Below is a small trained network, with its code and all its weights. Each question gives an input and a target symbol and asks what happens when units are switched off, that is, made to give their printed mean instead of their output.

import numpy as np


def w(rows, s, z=0):
    codes = np.array(rows[::2]) - 128.0
    scale = np.full(codes.shape[1], s)
    scale[-1] = z or s
    return codes * scale


def norm(h):
    return h / np.sqrt((h * h).mean(-1, keepdims=True) + 1e-5)


def f(y):
    return y / 2 * (1 + np.tanh(0.7978845608 * (y + 0.044715 * y**3)))


def softmax(a):
    e = np.exp(a - a.max(-1, keepdims=True))
    return e / e.sum(-1, keepdims=True)


def log_softmax(a):
    a = a - a.max(-1, keepdims=True)
    return a - np.log(np.exp(a).sum(-1, keepdims=True))


def net(x, mask):
    ids = ['βθλμπω'.index(c) for c in x.split()]
    T = len(ids)
    res = E[ids] + P[:T]
    u = 0
    for l in range(3):
        q, k, v = (norm(res) @ M[l].T for M in (Q, K, V))
        z = softmax(np.where(np.tri(T) > 0, q @ k.T / 4**0.5, -1e9)) @ v
        res = res + np.where(mask[u], z, O[l][:, -1]) @ O[l][:, :-1]
        u += 1
        y = f(norm(res) @ A[l][:, :-1].T + A[l][:, -1])
        res = res + np.where(mask[u : u + 8], y, B[l][:, -1]) @ B[l][:, :-1]
        u += 8
    return log_softmax(norm(res)[-1] @ U[:, :-1].T + U[:, -1])


Q, K, V, O, A, B = {}, {}, {}, {}, {}, {}
E = w([
[56,97,170,45,131,72,180,188,80,138,121,156],'β',
[136,163,74,62,111,68,141,73,157,128,38,189],'θ',
[252,167,195,134,104,158,86,116,119,66,155,88],'λ',
[113,81,108,133,132,221,142,181,153,98,158,103],'μ',
[8,178,121,141,43,85,88,111,180,171,155,198],'π',
[129,76,118,174,112,170,58,43,91,166,151,39],'ω',
],0.016)
P = w([
[170,77,109,101,2,168,158,165,123,132,71,112],'0',
[111,113,172,88,89,169,141,99,170,160,84,69],'1',
[132,159,125,83,91,163,134,89,123,115,123,71],'2',
[149,100,110,95,90,174,140,128,95,153,106,152],'3',
[123,109,175,95,126,149,96,93,170,125,92,109],'4',
[128,163,136,109,104,123,164,91,122,117,156,90],'5',
[140,105,113,106,117,158,138,134,71,127,133,182],'6',
[130,97,175,108,158,124,85,108,163,105,109,141],'7',
[123,165,135,134,120,84,177,92,113,107,171,105],'8',
[135,121,101,135,132,126,124,131,48,114,136,194],'9',
[134,102,170,136,187,91,60,119,149,93,117,154],'10',
[128,170,119,148,129,39,166,102,114,99,179,115],'11',
[143,106,92,142,155,84,111,152,54,120,147,202],'12',
[128,91,156,141,197,64,74,147,154,98,102,149],'13',
],0.02)
Q[0] = w([
[161,115,59,109,93,134,149,107,69,114,211,98],'0.h0',
[84,107,104,58,66,150,102,139,123,67,172,122],'0.h0',
[130,93,161,173,40,99,128,119,120,151,155,131],'0.h0',
[138,148,177,133,154,149,197,141,109,254,101,166],'0.h0',
],0.0079)
K[0] = w([
[159,136,139,196,221,20,82,87,51,117,193,160],'0.h0',
[138,114,148,204,183,65,116,82,40,135,144,244],'0.h0',
[125,131,76,189,178,100,96,153,155,105,184,117],'0.h0',
[114,98,148,81,124,254,168,129,192,135,125,100],'0.h0',
],0.007)
V[0] = w([
[181,160,254,163,141,150,118,111,161,93,123,109],'0.h0',
[137,144,209,114,167,172,74,153,149,103,113,216],'0.h0',
[159,3,154,121,191,149,29,66,80,232,119,150],'0.h0',
[78,121,244,95,216,60,48,97,217,135,65,139],'0.h0',
],0.0053)
O[0] = w([
[111,122,124,97,113,142,101,149,144,1,99,148,55],'0.h0',
[104,129,90,78,117,140,102,167,156,152,105,118,92],'0.h0',
[73,113,84,146,100,118,50,81,51,105,77,57,77],'0.h0',
[113,148,165,174,112,121,50,188,163,105,5,100,3],'0.h0',
],0.0084,0.0034)
A[0] = w([
[162,65,254,244,184,171,96,179,238,181,38,82,83],'0.n0',
[185,110,87,117,204,190,113,115,147,70,194,94,51],'0.n1',
[163,108,164,152,169,28,129,110,153,103,120,146,43],'0.n2',
[85,188,27,111,30,109,140,145,77,111,105,62,50],'0.n3',
[136,140,92,94,132,80,107,50,125,136,47,184,59],'0.n4',
[124,91,200,29,136,87,168,63,172,89,167,182,129],'0.n5',
[76,83,19,193,95,194,157,193,99,144,192,146,27],'0.n6',
[98,146,95,170,125,133,166,170,142,163,155,50,3],'0.n7',
],0.0066,0.0044)
B[0] = w([
[113,164,188,89,199,113,57,81,255,199,87,89,187],'0.n0',
[133,127,168,144,92,142,179,87,181,127,128,47,193],'0.n1',
[92,149,99,163,154,96,85,136,113,79,195,94,138],'0.n2',
[158,108,135,183,137,142,63,138,126,226,67,94,145],'0.n3',
[100,167,65,61,170,147,136,89,202,157,164,82,147],'0.n4',
[85,131,160,146,107,77,85,96,109,109,97,48,255],'0.n5',
[103,138,69,178,187,191,124,186,243,126,139,92,199],'0.n6',
[181,169,143,130,206,153,174,131,177,178,169,74,123],'0.n7',
],0.0074,0.0065)
Q[1] = w([
[160,142,73,128,149,149,139,122,148,165,171,108],'1.h0',
[116,129,248,130,192,90,61,125,191,163,111,93],'1.h0',
[191,120,115,161,130,143,139,168,84,143,107,169],'1.h0',
[104,169,125,88,88,91,128,142,116,136,102,119],'1.h0',
],0.013)
K[1] = w([
[94,174,111,138,153,130,189,125,90,160,154,92],'1.h0',
[101,146,79,143,170,1,109,150,116,134,114,185],'1.h0',
[188,110,116,125,43,184,138,119,133,130,111,95],'1.h0',
[166,113,163,158,185,159,66,150,109,133,107,127],'1.h0',
],0.012)
V[1] = w([
[125,138,65,109,145,117,155,74,199,109,96,179],'1.h0',
[19,130,109,145,191,221,132,164,100,49,166,118],'1.h0',
[109,85,161,143,209,70,203,166,44,94,46,136],'1.h0',
[178,117,34,102,254,121,189,51,133,88,47,93],'1.h0',
],0.0063)
O[1] = w([
[132,94,89,94,130,45,77,159,254,114,94,118,128],'1.h0',
[45,118,124,159,131,93,187,155,103,116,204,135,111],'1.h0',
[108,157,158,30,113,183,64,150,92,158,225,77,2],'1.h0',
[137,79,111,95,43,137,77,90,207,100,182,64,34],'1.h0',
],0.008,0.0041)
A[1] = w([
[120,144,209,86,170,206,36,121,119,172,147,142,13],'1.n0',
[195,58,83,73,144,117,157,80,70,104,154,195,110],'1.n1',
[155,78,42,157,131,205,125,255,144,116,165,157,76],'1.n2',
[104,152,192,202,169,146,104,91,154,98,124,102,103],'1.n3',
[58,82,167,95,191,175,104,161,108,148,140,98,76],'1.n4',
[134,40,100,111,111,129,133,248,57,115,58,190,72],'1.n5',
[107,137,169,154,192,144,113,107,138,179,141,128,84],'1.n6',
[121,85,122,91,39,145,108,180,66,161,145,239,78],'1.n7',
],0.0087,0.011)
B[1] = w([
[118,119,153,97,146,114,86,208,55,2,124,151,175],'1.n0',
[113,137,168,100,111,111,136,185,117,186,103,92,182],'1.n1',
[39,127,118,83,104,134,159,210,166,98,60,120,252],'1.n2',
[121,158,119,150,118,104,152,116,88,178,133,162,213],'1.n3',
[109,142,112,79,137,160,138,155,73,179,130,127,181],'1.n4',
[114,147,130,122,120,192,164,137,129,89,250,92,183],'1.n5',
[109,165,158,123,113,112,131,152,96,120,109,145,161],'1.n6',
[153,125,138,150,192,128,137,95,170,147,153,122,171],'1.n7',
],0.014,0.004)
Q[2] = w([
[191,177,119,73,78,123,144,106,115,43,141,178],'2.h0',
[134,129,145,200,4,136,129,148,119,174,151,156],'2.h0',
[46,143,202,112,124,79,105,142,180,139,130,148],'2.h0',
[114,188,100,143,117,164,115,80,185,146,129,158],'2.h0',
],0.015)
K[2] = w([
[232,151,215,119,112,135,120,122,143,121,122,115],'2.h0',
[124,121,161,249,173,148,131,108,85,137,91,153],'2.h0',
[75,208,137,134,194,94,115,156,162,139,171,178],'2.h0',
[135,111,119,145,155,110,121,88,221,154,79,147],'2.h0',
],0.016)
V[2] = w([
[169,41,67,108,80,141,194,108,125,144,12,160],'2.h0',
[155,143,141,87,254,176,139,130,82,176,47,93],'2.h0',
[103,144,150,106,11,229,82,124,137,181,117,142],'2.h0',
[83,132,87,75,74,88,251,96,65,129,221,132],'2.h0',
],0.0067)
O[2] = w([
[104,169,140,129,168,98,51,213,109,110,210,136,161],'2.h0',
[100,66,135,183,134,104,108,74,198,46,180,89,145],'2.h0',
[134,168,113,164,165,2,178,160,117,153,138,188,160],'2.h0',
[145,131,115,150,180,100,30,172,219,119,87,125,252],'2.h0',
],0.0081,0.0044)
A[2] = w([
[150,114,134,103,143,118,134,125,111,192,49,211,19],'2.n0',
[128,133,92,167,115,146,132,143,146,165,175,252,51],'2.n1',
[133,103,116,129,168,111,206,108,129,107,212,104,60],'2.n2',
[136,156,108,119,143,115,172,147,147,148,147,119,148],'2.n3',
[158,144,147,131,117,165,125,84,130,155,100,132,95],'2.n4',
[140,130,111,105,82,147,180,101,117,103,88,134,66],'2.n5',
[144,86,203,58,124,119,81,185,53,107,134,138,2],'2.n6',
[133,174,142,125,128,98,117,87,97,121,173,146,115],'2.n7',
],0.017,0.0078)
B[2] = w([
[148,178,118,151,149,68,154,169,98,145,63,195,222],'2.n0',
[138,89,124,79,166,179,77,88,176,115,154,70,200],'2.n1',
[127,168,148,183,96,83,147,77,130,68,200,181,224],'2.n2',
[129,130,175,129,113,126,122,106,106,121,126,150,234],'2.n3',
[94,97,94,102,180,151,134,152,152,147,113,155,148],'2.n4',
[79,109,102,149,144,182,127,179,133,105,155,154,134],'2.n5',
[73,193,253,69,108,144,50,174,44,139,167,83,255],'2.n6',
[150,130,115,133,86,107,137,194,103,94,152,116,182],'2.n7',
],0.018,0.0072)
U = w([
[86,203,182,82,119,129,83,192,53,157,176,58,56],'β',
[189,144,53,100,141,127,76,62,254,150,127,59,250],'θ',
[62,45,22,128,103,161,186,244,138,50,122,158,140],'λ',
[65,145,143,213,90,109,175,34,150,87,218,204,104],'μ',
[177,176,107,170,150,38,145,171,104,167,13,203,103],'π',
[106,51,29,242,78,122,141,93,44,206,108,39,161],'ω',
],0.0046,0.0023)

Each question gives the input, a string of symbols that net reads in full, and the target symbol t.
The units are the heads (4 rows each of Q, K, V and O) and the neurons (one row each of A and B). Each row of codes is followed by its name. A weight is (code - 128) times the scale printed after its matrix; where a second scale follows, it is the last column's (O, A, B and U).
mask holds one flag per unit, layer by layer, with each layer's heads first. A switched-off unit (its flag False) gives its mean, the last column of its rows in O or B, instead of its output. The means were averaged over made-up inputs and are rounded, as every weight is.
A unit's drop is (log p(t) with every unit on - log p(t) with that unit switched off) / (log p(t) with every unit on - log p(t) with every unit switched off).
The circuit of an input: a set's keep is (log p(t) with only the set's units on - log p(t) with every unit switched off) / (log p(t) with every unit on - log p(t) with every unit switched off). Starting from the 12 units with the biggest drops (on a tie, the unit counted first), units are removed one at a time, each time the one whose removal leaves the highest keep (on an exact tie, the one counted first), for as long as the keep stays at least 0.8.
circuit, biggest first: the units of the circuit, biggest drop first
top k neurons: the k neurons with the biggest drops, biggest first
top k neurons in layer l: the k neurons of layer l with the biggest drops, biggest first
drop of u: that unit's drop, to one decimal
input μ β θ μ μ π μ μ μ π, target θ: top 2 neurons -> [2.n1; 1.n7]
input λ μ μ λ μ β θ μ μ β θ β, target θ: circuit, biggest first -> [2.h0; 1.h0; 2.n6]
input μ π λ θ ω, target θ: circuit, biggest first -> [1.h0]
input μ β μ μ λ μ λ β μ μ, target λ: circuit, biggest first -> [1.n2; 2.n6]
input β θ β, target θ: top 2 neurons in layer 1 -> [1.n5; 1.n7]
input λ μ λ, target μ: top 3 neurons -> [0.n1; 1.n1; 2.n2]
input β π μ μ β μ β π β, target π: circuit, biggest first -> [2.n6; 1.h0]
input μ μ β θ μ θ, target μ: circuit, biggest first -> [0.n0; 2.h0; 2.n2]
input μ ω θ, target θ: top 2 neurons -> [0.n4; 2.n6]
input μ λ μ β λ β μ μ π μ π, target π: circuit, biggest first -> [2.n0; 2.h0]
input μ λ μ π μ π λ β μ ω θ μ, target ω: circuit, biggest first -> [0.h0; 0.n3; 2.n6]
input ω μ ω, target μ: circuit, biggest first -> [2.h0; 2.n6]
input π λ π, target λ: top 2 neurons -> [0.n6; 0.n0]
input β ω μ θ ω μ π β μ, target π: circuit, biggest first -> [2.n6; 2.h0]
input μ μ μ β μ μ μ μ μ β π μ θ λ, target θ: circuit, biggest first -> [1.h0; 2.n6]
input ω μ μ θ λ, target θ: circuit, biggest first -> [1.h0]
input π μ β λ π ω ω π β μ π λ β, target μ: circuit, biggest first -> [1.n5; 2.n2]
input μ ω β μ β μ λ μ μ β ω λ ω, target ω: circuit, biggest first -> [0.h0; 2.n6; 2.n2]
input π β β β λ β, target λ: top 2 neurons -> [0.n0; 1.n7]
input π λ β ω, target ω: circuit, biggest first -> [2.n6]
input μ μ ω π μ β μ ω μ μ θ μ, target θ: top 2 neurons in layer 2 -> [2.n6; 2.n0]
input μ π β μ θ μ β ω β, target ω: top 2 neurons in layer 0 -> [0.n0; 0.n3]
input β π θ μ μ β, target π: top 2 neurons in layer 1 -> [1.n5; 1.n0]
input μ λ π λ μ π β λ β, target λ: top 2 neurons -> [0.n0; 2.n5]
input β π β μ θ β μ μ π μ β β μ, target λ: top 2 neurons -> [1.n2; 2.n6]
input π μ μ β μ μ λ π π β ω β, target ω: top 4 neurons in layer 1 -> [1.n5; 1.n7; 1.n0; 1.n2]
input μ μ π β π θ β θ, target θ: top neuron in layer 2 -> [2.n6]
input β μ λ, target λ: drop of 2.n5 -> 0.2
input μ μ μ β λ θ μ μ λ β θ μ θ ω, target θ: drop of 1.h0 -> 0.4
input β π μ, target μ: drop of 0.n1 -> 0.1
